Below is a small trained network, with its code and all its weights. Each question gives an input and a class and asks what happens when units are switched off, that is, made to give their printed mean instead of their output.

import numpy as np


def w(rows, s, z=0):
    codes = np.array(rows[::2]) - 128.0
    scale = np.full(codes.shape[1], s)
    scale[-1] = z or s
    return codes * scale


def norm(h):
    return h / np.sqrt((h * h).mean(-1, keepdims=True) + 1e-5)


def f(y):
    return np.maximum(y, 0)


def log_softmax(a):
    a = a - a.max(-1, keepdims=True)
    return a - np.log(np.exp(a).sum(-1, keepdims=True))


def net(x, mask):
    res = np.array(x, float).reshape(1, 7) / 4 @ E
    u = 0
    for l in range(4):
        y = f(norm(res) @ A[l][:, :-1].T + A[l][:, -1])
        res = res + np.where(mask[u : u + 4], y, B[l][:, -1]) @ B[l][:, :-1]
        u += 4
    return log_softmax(norm(res)[-1] @ U[:, :-1].T + U[:, -1])


A, B = {}, {}
E = w([
[97,153,130,100],'x0',
[105,57,87,103],'x1',
[157,178,10,195],'x2',
[134,138,128,128],'x3',
[137,127,126,134],'x4',
[111,150,123,98],'x5',
[123,129,129,125],'x6',
],0.0011)
A[0] = w([
[139,142,86,77,188],'L0N1',
[6,199,98,73,196],'L0N2',
[90,72,90,154,8],'L0N3',
[170,3,219,12,219],'L0N4',
],0.0022,0.0015)
B[0] = w([
[152,119,162,192,183],'L0N1',
[249,13,150,235,216],'L0N2',
[47,151,181,29,132],'L0N3',
[5,192,111,137,255],'L0N4',
],0.0021,0.002)
A[1] = w([
[84,19,99,54,152],'L1N1',
[61,193,199,110,254],'L1N2',
[164,218,195,190,127],'L1N3',
[87,250,188,137,151],'L1N4',
],0.0023,0.0011)
B[1] = w([
[206,139,74,129,195],'L1N1',
[228,114,89,206,251],'L1N2',
[198,61,66,131,239],'L1N3',
[253,72,105,142,221],'L1N4',
],0.0027,0.0016)
A[2] = w([
[71,78,54,2,186],'L2N1',
[108,133,248,60,185],'L2N2',
[176,90,35,206,249],'L2N3',
[161,135,232,131,227],'L2N4',
],0.0028,0.0011)
B[2] = w([
[237,132,63,153,141],'L2N1',
[64,255,49,24,136],'L2N2',
[110,131,212,113,255],'L2N3',
[138,245,71,72,152],'L2N4',
],0.0028,0.0052)
A[3] = w([
[78,252,26,166,157],'L3N1',
[55,252,1,190,155],'L3N2',
[10,82,49,8,4],'L3N3',
[202,173,206,177,208],'L3N4',
],0.0024,0.0015)
B[3] = w([
[60,166,165,13,157],'L3N1',
[89,191,170,2,158],'L3N2',
[91,209,146,173,132],'L3N3',
[39,72,116,113,253],'L3N4',
],0.0032,0.0035)
U = w([
[14,254,151,13,212],'0',
[90,15,201,217,173],'1',
[84,20,216,200,138],'2',
[84,29,177,202,116],'3',
[248,83,2,232,85],'4',
[62,45,206,190,2],'5',
],0.0034,0.0027)

Each question gives the input, the list of numbers given to net, and the class t.
The units are the neurons (one row each of A and B). Each row of codes is followed by its name. A weight is (code - 128) times the scale printed after its matrix; where a second scale follows, it is the last column's (A, B and U).
mask holds one flag per neuron, layer by layer. A switched-off neuron (its flag False) gives its mean, the last column of its row in B, instead of its output. The means were averaged over made-up inputs and are rounded, as every weight is.
A unit's drop is (log p(t) with every unit on - log p(t) with that unit switched off) / (log p(t) with every unit on - log p(t) with every unit switched off).
The circuit of an input: a set's keep is (log p(t) with only the set's units on - log p(t) with every unit switched off) / (log p(t) with every unit on - log p(t) with every unit switched off). Starting from the 12 units with the biggest drops (on a tie, the unit counted first), units are removed one at a time, each time the one whose removal leaves the highest keep (on an exact tie, the one counted first), for as long as the keep stays at least 0.8.
circuit, biggest first: the units of the circuit, biggest drop first
unit that matters most: the unit with the biggest drop
k most important neurons: the k neurons with the biggest drops, biggest first
top k neurons in layer l: the k neurons of layer l with the biggest drops, biggest first
drop when u is switched off: that unit's drop, to one decimal
input [7,-8,-4,-4,-7,-1,-7], class 4: circuit, biggest first : [L1N4, L1N2, L2N3]
input [-6,-8,-7,8,-1,-2,-5], class 4: circuit, biggest first : [L1N2, L2N3, L2N4, L3N1]
input [3,-4,-8,2,-5,-7,4], class 0: circuit, biggest first : [L2N4, L2N2]
input [-1,8,-5,5,2,-7,-8], class 4: top neuron in layer 0 : [L0N2]
input [-4,-6,-2,0,-5,3,8], class 4: 2 most important neurons : [L1N4, L1N2]
input [6,8,-5,3,2,-2,-5], class 4: 3 most important neurons : [L2N1, L1N1, L2N3]
input [5,8,-5,0,4,-7,5], class 4: 2 most important neurons : [L2N1, L1N1]
input [0,8,0,-1,-3,0,-2], class 4: 2 most important neurons : [L2N1, L3N4]
input [-5,8,8,5,4,2,6], class 0: 2 most important neurons : [L0N2, L1N4]
input [-2,7,-5,-4,4,-1,6], class 4: top 3 neurons in layer 1 : [L1N1, L1N2, L1N4]
input [1,-7,-4,-3,3,-6,0], class 4: top 2 neurons in layer 1 : [L1N4, L1N2]
input [-4,0,-7,7,3,4,8], class 0: 2 most important neurons : [L1N3, L2N4]
input [0,8,-4,-5,5,7,-7], class 4: top 2 neurons in layer 2 : [L2N1, L2N3]
input [-1,-1,7,-7,7,-4,-3], class 0: unit that matters most : L0N2
input [3,3,7,7,-6,-5,6], class 0: drop when L1N4 is switched off : 0.2
